arr =
[[ -5 -33 -44 -44 -40 -11  15]
 [-40  31   0 -11  15  13 -10]
 [ 38  31  18  42 -23 -44 -40]
 [  9 -62  -3  32  51  42 -23]
 [  0  30 -48  51  42 -23 -44]
 [-25  -3 -58 -23 -44 -40 -11]
 [ 28  18 -46 -40 -11  15  13]
 [  5 -31 -53  30  32  51  42]]
Rows and columns are counted from 0.
(0, 0) = -5
(1, 3) = -11
(6, 5) = 15
(4, 1) = 30
(6, 3) = -40
(4, 6) = -44
(5, 5) = -40
(0, 3) = -44
(7, 6) = 42
(2, 1) = 31
(3, 2) = -3
(7, 4) = 32
(7, 3) = 30
(3, 0) = 9
(4, 0) = 0
(1, 5) = 13
(4, 2) = -48
(3, 6) = -23
(6, 0) = 28
(7, 0) = 5
(0, 1) = -33
(7, 2) = -53

B = -0.08  -0.12  -0.08   0.03  -0.05  -0.03  -0.03   0.13   0.14   0.19   0.05
B[-11] = -0.08
B[6] = -0.03
B[-7] = -0.05
B[-4] = 0.13
B[2] = -0.08

X =
-18   -8    0   -9   -7   -4   58  -16   -3  -27   -7  -18  -21  -11   -5
  6    5    5    6    6    5  -18    6    5    9    5    7    4    6    6
  4    4   16    3    5    8  -24    6   12   17    7    7   -2    1   10
-21   -9    0  -10   -8   -4   65  -17   -2  -30   -7  -20  -24  -11   -5
-21   -4    0   -5   -4   -2   72  -17   -1  -35   -4  -19  -24   -6   -1
 -7   -6   -9   -6   -6   -7   28   -8   -8  -16   -7   -9   -4   -5   -8
  9   10   -1   13   10    5  -18    8    2    6    8   10   11   13    7
-19   -9   20  -13   -7    3   38  -13   12  -11   -2  -15  -31  -16    5
 -8    1   -8    3    1   -3   40   -8   -6  -23   -2   -8   -6    3   -2
  4    4   16    3    5    8  -23    6   12   16    7    7   -3    1   10
  3    3   16    2    4    8  -21    5   12   15    7    6   -4    1   10
  6    6    6    6    6    5  -18    6    5   10    6    7    4    6    6
  5    5   12    5    6    7  -22    6    9   14    7    8    0    4    9
  9   11   -2   14   11    5  -18    8    2    5    8   11   12   14    7
-19   -7   -1   -8   -7   -4   61  -16   -2  -29   -7  -18  -21   -9   -4
  6    7    6    7    7    6  -19    6    6   10    7    8    5    7    7
X[0,0]: -18
X[3]: [-21, -9, 0, -10, -8, -4, 65, -17, -2, -30, -7, -20, -24, -11, -5]
X[14,2]: -1
X[12,7]: 6
X[6,14]: 7
X[11]: [6, 6, 6, 6, 6, 5, -18, 6, 5, 10, 6, 7, 4, 6, 6]
X[15,10]: 7
X[14,1]: -7
X[0,1]: -8
X[2,3]: 3
X[11,3]: 6
X[1,5]: 5
X[0,5]: -4
X[7,10]: -2
X[3,1]: -9
X[13,14]: 7
X[8,1]: 1
X[6]: [9, 10, -1, 13, 10, 5, -18, 8, 2, 6, 8, 10, 11, 13, 7]
X[1,1]: 5
X[15,2]: 6
X[6,11]: 10
X[5,12]: -4
X[:, 7]: [-16, 6, 6, -17, -17, -8, 8, -13, -8, 6, 5, 6, 6, 8, -16, 6]
X[8,12]: -6
X[2,10]: 7
X[12,4]: 6
X[2,8]: 12
X[1,8]: 5
X[:, 6]: [58, -18, -24, 65, 72, 28, -18, 38, 40, -23, -21, -18, -22, -18, 61, -19]
X[10,13]: 1
X[6,6]: -18
X[10,10]: 7
X[12,6]: -22
X[5,14]: -8
X[6,1]: 10
X[10,6]: -21
X[0,3]: -9
